Below are the code and all the weights of a small trained network. Each question names an input and a target symbol and asks about switching units off, where a switched-off unit gives its printed mean instead of its output.

import numpy as np


def w(rows, s, z=0):
    codes = np.array(rows[::2]) - 128.0
    scale = np.full(codes.shape[1], s)
    scale[-1] = z or s
    return codes * scale


def f(y):
    return y / 2 * (1 + np.tanh(0.7978845608 * (y + 0.044715 * y**3)))


def softmax(a):
    e = np.exp(a - a.max(-1, keepdims=True))
    return e / e.sum(-1, keepdims=True)


def log_softmax(a):
    a = a - a.max(-1, keepdims=True)
    return a - np.log(np.exp(a).sum(-1, keepdims=True))


def net(x, mask):
    ids = ['αβγδεζηθλξπτψω'.index(c) for c in x.split()]
    T = len(ids)
    res = E[ids] + P[:T]
    u = 0
    for l in range(3):
        r = res
        for j in range(2):
            rows = slice(4 * j, 4 * j + 4)
            q, k, v = (r @ M[l][rows].T for M in (Q, K, V))
            z = softmax(np.where(np.tri(T) > 0, q @ k.T / 4**0.5, -1e9)) @ v
            o = O[l][rows]
            res = res + np.where(mask[u + j], z, o[:, -1]) @ o[:, :-1]
        u += 2
        y = f(res @ A[l][:, :-1].T + A[l][:, -1])
        res = res + np.where(mask[u : u + 4], y, B[l][:, -1]) @ B[l][:, :-1]
        u += 4
    return log_softmax(res[-1] @ U[:, :-1].T + U[:, -1])


Q, K, V, O, A, B = {}, {}, {}, {}, {}, {}
E = w([
[219,85,96],'α',
[128,143,137],'β',
[109,112,150],'γ',
[190,126,94],'δ',
[225,147,75],'ε',
[254,126,77],'ζ',
[102,106,138],'η',
[112,114,152],'θ',
[157,73,93],'λ',
[65,156,25],'ξ',
[204,146,105],'π',
[110,83,177],'τ',
[243,108,95],'ψ',
[130,52,124],'ω',
],0.018)
P = w([
[125,106,146],'0',
[130,141,253],'1',
[149,101,137],'2',
[146,104,126],'3',
[141,98,126],'4',
[120,102,154],'5',
[139,99,132],'6',
[145,88,118],'7',
[151,81,121],'8',
[125,85,144],'9',
[153,71,117],'10',
[120,82,146],'11',
[135,95,163],'12',
],0.0073)
Q[0] = w([
[38,75,186],'0.h1',
[246,132,133],'0.h1',
[51,167,88],'0.h1',
[189,97,154],'0.h1',
[72,151,176],'0.h2',
[184,129,219],'0.h2',
[128,199,95],'0.h2',
[76,153,199],'0.h2',
],0.013)
K[0] = w([
[124,103,56],'0.h1',
[62,107,193],'0.h1',
[143,250,79],'0.h1',
[21,53,142],'0.h1',
[56,21,149],'0.h2',
[235,120,188],'0.h2',
[133,149,17],'0.h2',
[180,122,173],'0.h2',
],0.012)
V[0] = w([
[128,93,167],'0.h1',
[176,84,76],'0.h1',
[75,89,144],'0.h1',
[75,114,194],'0.h1',
[192,99,194],'0.h2',
[180,208,159],'0.h2',
[134,76,62],'0.h2',
[5,149,92],'0.h2',
],0.011)
O[0] = w([
[137,2,170,190],'0.h1',
[170,83,84,182],'0.h1',
[76,35,140,175],'0.h1',
[58,113,159,158],'0.h1',
[111,37,117,209],'0.h2',
[49,139,77,106],'0.h2',
[165,105,211,178],'0.h2',
[129,169,143,2],'0.h2',
],0.0086,0.0085)
A[0] = w([
[220,116,2,93],'0.n1',
[47,160,125,239],'0.n2',
[25,73,160,231],'0.n3',
[80,33,162,6],'0.n4',
],0.0072,0.0024)
B[0] = w([
[59,246,251,163],'0.n1',
[239,254,55,119],'0.n2',
[203,243,111,204],'0.n3',
[54,158,90,248],'0.n4',
],0.0076,0.014)
Q[1] = w([
[247,101,103],'1.h1',
[49,189,229],'1.h1',
[82,201,149],'1.h1',
[147,145,127],'1.h1',
[77,82,173],'1.h2',
[237,157,123],'1.h2',
[193,35,170],'1.h2',
[145,79,154],'1.h2',
],0.012)
K[1] = w([
[2,181,144],'1.h1',
[167,16,110],'1.h1',
[201,95,158],'1.h1',
[143,67,76],'1.h1',
[163,174,133],'1.h2',
[58,81,77],'1.h2',
[154,255,106],'1.h2',
[137,243,158],'1.h2',
],0.0097)
V[1] = w([
[182,138,126],'1.h1',
[133,151,122],'1.h1',
[84,178,86],'1.h1',
[44,168,206],'1.h1',
[162,171,62],'1.h2',
[146,161,4],'1.h2',
[194,148,130],'1.h2',
[248,176,171],'1.h2',
],0.013)
O[1] = w([
[186,121,138,137],'1.h1',
[134,143,121,131],'1.h1',
[104,210,149,109],'1.h1',
[117,175,182,175],'1.h1',
[88,254,166,119],'1.h2',
[74,140,67,52],'1.h2',
[197,132,94,173],'1.h2',
[135,154,69,255],'1.h2',
],0.0073,0.0093)
A[1] = w([
[154,108,78,123],'1.n1',
[108,216,170,107],'1.n2',
[80,147,110,255],'1.n3',
[254,173,128,152],'1.n4',
],0.014,0.0036)
B[1] = w([
[105,81,238,203],'1.n1',
[168,140,182,240],'1.n2',
[181,2,47,170],'1.n3',
[206,122,131,254],'1.n4',
],0.008,0.0085)
Q[2] = w([
[155,131,111],'2.h1',
[97,75,40],'2.h1',
[107,147,120],'2.h1',
[96,193,90],'2.h1',
[174,10,99],'2.h2',
[154,61,153],'2.h2',
[178,98,143],'2.h2',
[169,128,76],'2.h2',
],0.012)
K[2] = w([
[117,186,45],'2.h1',
[144,144,125],'2.h1',
[106,189,168],'2.h1',
[45,172,2],'2.h1',
[115,200,195],'2.h2',
[102,204,219],'2.h2',
[117,218,65],'2.h2',
[167,158,108],'2.h2',
],0.0088)
V[2] = w([
[216,75,184],'2.h1',
[91,111,98],'2.h1',
[94,182,91],'2.h1',
[73,73,116],'2.h1',
[99,137,171],'2.h2',
[126,184,191],'2.h2',
[158,179,6],'2.h2',
[130,153,59],'2.h2',
],0.012)
O[2] = w([
[102,102,106,254],'2.h1',
[116,180,150,98],'2.h1',
[192,104,193,52],'2.h1',
[90,253,97,114],'2.h1',
[107,142,152,120],'2.h2',
[24,109,225,144],'2.h2',
[247,55,162,94],'2.h2',
[174,75,135,96],'2.h2',
],0.0078,0.041)
A[2] = w([
[237,126,149,38],'2.n1',
[81,111,137,1],'2.n2',
[128,255,79,5],'2.n3',
[153,79,187,114],'2.n4',
],0.012,0.0035)
B[2] = w([
[57,149,87,239],'2.n1',
[201,254,204,249],'2.n2',
[238,134,127,255],'2.n3',
[147,184,156,252],'2.n4',
],0.0087,0.018)
U = w([
[1,120,61,37],'α',
[83,51,32,60],'β',
[153,111,100,243],'γ',
[206,82,95,177],'δ',
[71,210,196,54],'ε',
[214,131,135,254],'ζ',
[132,198,57,55],'η',
[61,124,147,169],'θ',
[152,140,142,93],'λ',
[53,122,150,178],'ξ',
[119,125,191,151],'π',
[199,106,181,35],'τ',
[158,171,232,31],'ψ',
[61,124,145,143],'ω',
],0.0064,0.0083)

Each question gives the input, a string of symbols that net reads in full, and the target symbol t.
The units are the heads (4 rows each of Q, K, V and O) and the neurons (one row each of A and B). Each row of codes is followed by its name. A weight is (code - 128) times the scale printed after its matrix; where a second scale follows, it is the last column's (O, A, B and U).
mask holds one flag per unit, layer by layer, with each layer's heads first. A switched-off unit (its flag False) gives its mean, the last column of its rows in O or B, instead of its output. The means were averaged over made-up inputs and are rounded, as every weight is.
A unit's drop is (log p(t) with every unit on - log p(t) with that unit switched off) / (log p(t) with every unit on - log p(t) with every unit switched off).
The circuit of an input: a set's keep is (log p(t) with only the set's units on - log p(t) with every unit switched off) / (log p(t) with every unit on - log p(t) with every unit switched off). Starting from the 12 units with the biggest drops (on a tie, the unit counted first), units are removed one at a time, each time the one whose removal leaves the highest keep (on an exact tie, the one counted first), for as long as the keep stays at least 0.8.
units of the circuit, in order: the units of the circuit, biggest drop first
most important unit: the unit with the biggest drop
top k neurons: the k neurons with the biggest drops, biggest first
top k neurons in layer l: the k neurons of layer l with the biggest drops, biggest first
input α ω ω ψ λ ε ω, target β: units of the circuit, in order => [0.h1; 0.n4; 1.n4; 2.h1]
input ω ω θ λ ω τ ω α ζ α α β, target η: units of the circuit, in order => [2.h1; 2.h2; 1.h2; 2.n3]
input ε β ω τ θ λ ω π τ τ, target ψ: top 2 neurons in layer 0 => [0.n1; 0.n4]
input ψ α η ψ ω, target δ: top 2 neurons => [0.n1; 0.n4]
input ψ ψ α, target δ: top 4 neurons => [0.n4; 0.n1; 1.n4; 2.n4]
input ψ ω τ δ π, target δ: top neuron => [0.n1]
input ω ε τ ω ω ζ δ τ ω ω λ τ ω, target η: top 2 neurons in layer 2 => [2.n3; 2.n2]
input α α τ γ θ γ ω α ω π τ β, target β: top 3 neurons => [0.n1; 0.n4; 1.n4]
input λ τ ε α ψ τ τ α θ, target α: units of the circuit, in order => [0.n3; 1.h2; 2.h1; 2.h2]
input ψ τ ω ω λ α ξ, target ζ: units of the circuit, in order => [2.h2; 0.h1]
input ζ ω ω τ ω, target τ: top 2 neurons in layer 1 => [1.n4; 1.n2]
input ω ω τ ω λ δ, target η: units of the circuit, in order => [2.h1; 2.h2; 2.n3; 1.h2]
input λ ω γ, target α: top 2 neurons in layer 2 => [2.n3; 2.n4]
input ξ λ ω ω ω δ α ω β, target ζ: units of the circuit, in order => [0.h1; 2.h2]
input ω τ ζ τ α ω ω ω α, target η: most important unit => 2.h1
input τ τ π α ω α θ, target ε: units of the circuit, in order => [0.h1; 2.h2; 1.h1; 2.n2]
input ω ω ω λ ω π ω ε τ θ τ ζ ζ, target η: units of the circuit, in order => [2.h1; 2.h2; 2.n3; 1.h2]
input τ τ τ ω, target ε: units of the circuit, in order => [1.h2; 2.h2; 2.n2]
input ω τ θ τ τ ξ, target ζ: units of the circuit, in order => [0.h2; 0.h1; 2.n3]
input τ α ω π α, target ε: most important unit => 1.h2
input ε λ ω, target ψ: top 3 neurons => [0.n1; 0.n4; 1.n2]
input ε ζ λ τ α, target ψ: top 4 neurons => [0.n1; 0.n4; 1.n2; 2.n4]
input τ ω ψ τ α λ, target ε: units of the circuit, in order => [0.h1; 2.h2; 1.h1; 2.n2]
input ε τ ω ω τ λ β ω π ψ δ η, target ψ: top 4 neurons => [0.n1; 1.n4; 1.n2; 0.n4]
input τ τ ζ ε ω, target ε: units of the circuit, in order => [0.h1; 2.h2; 2.n2]
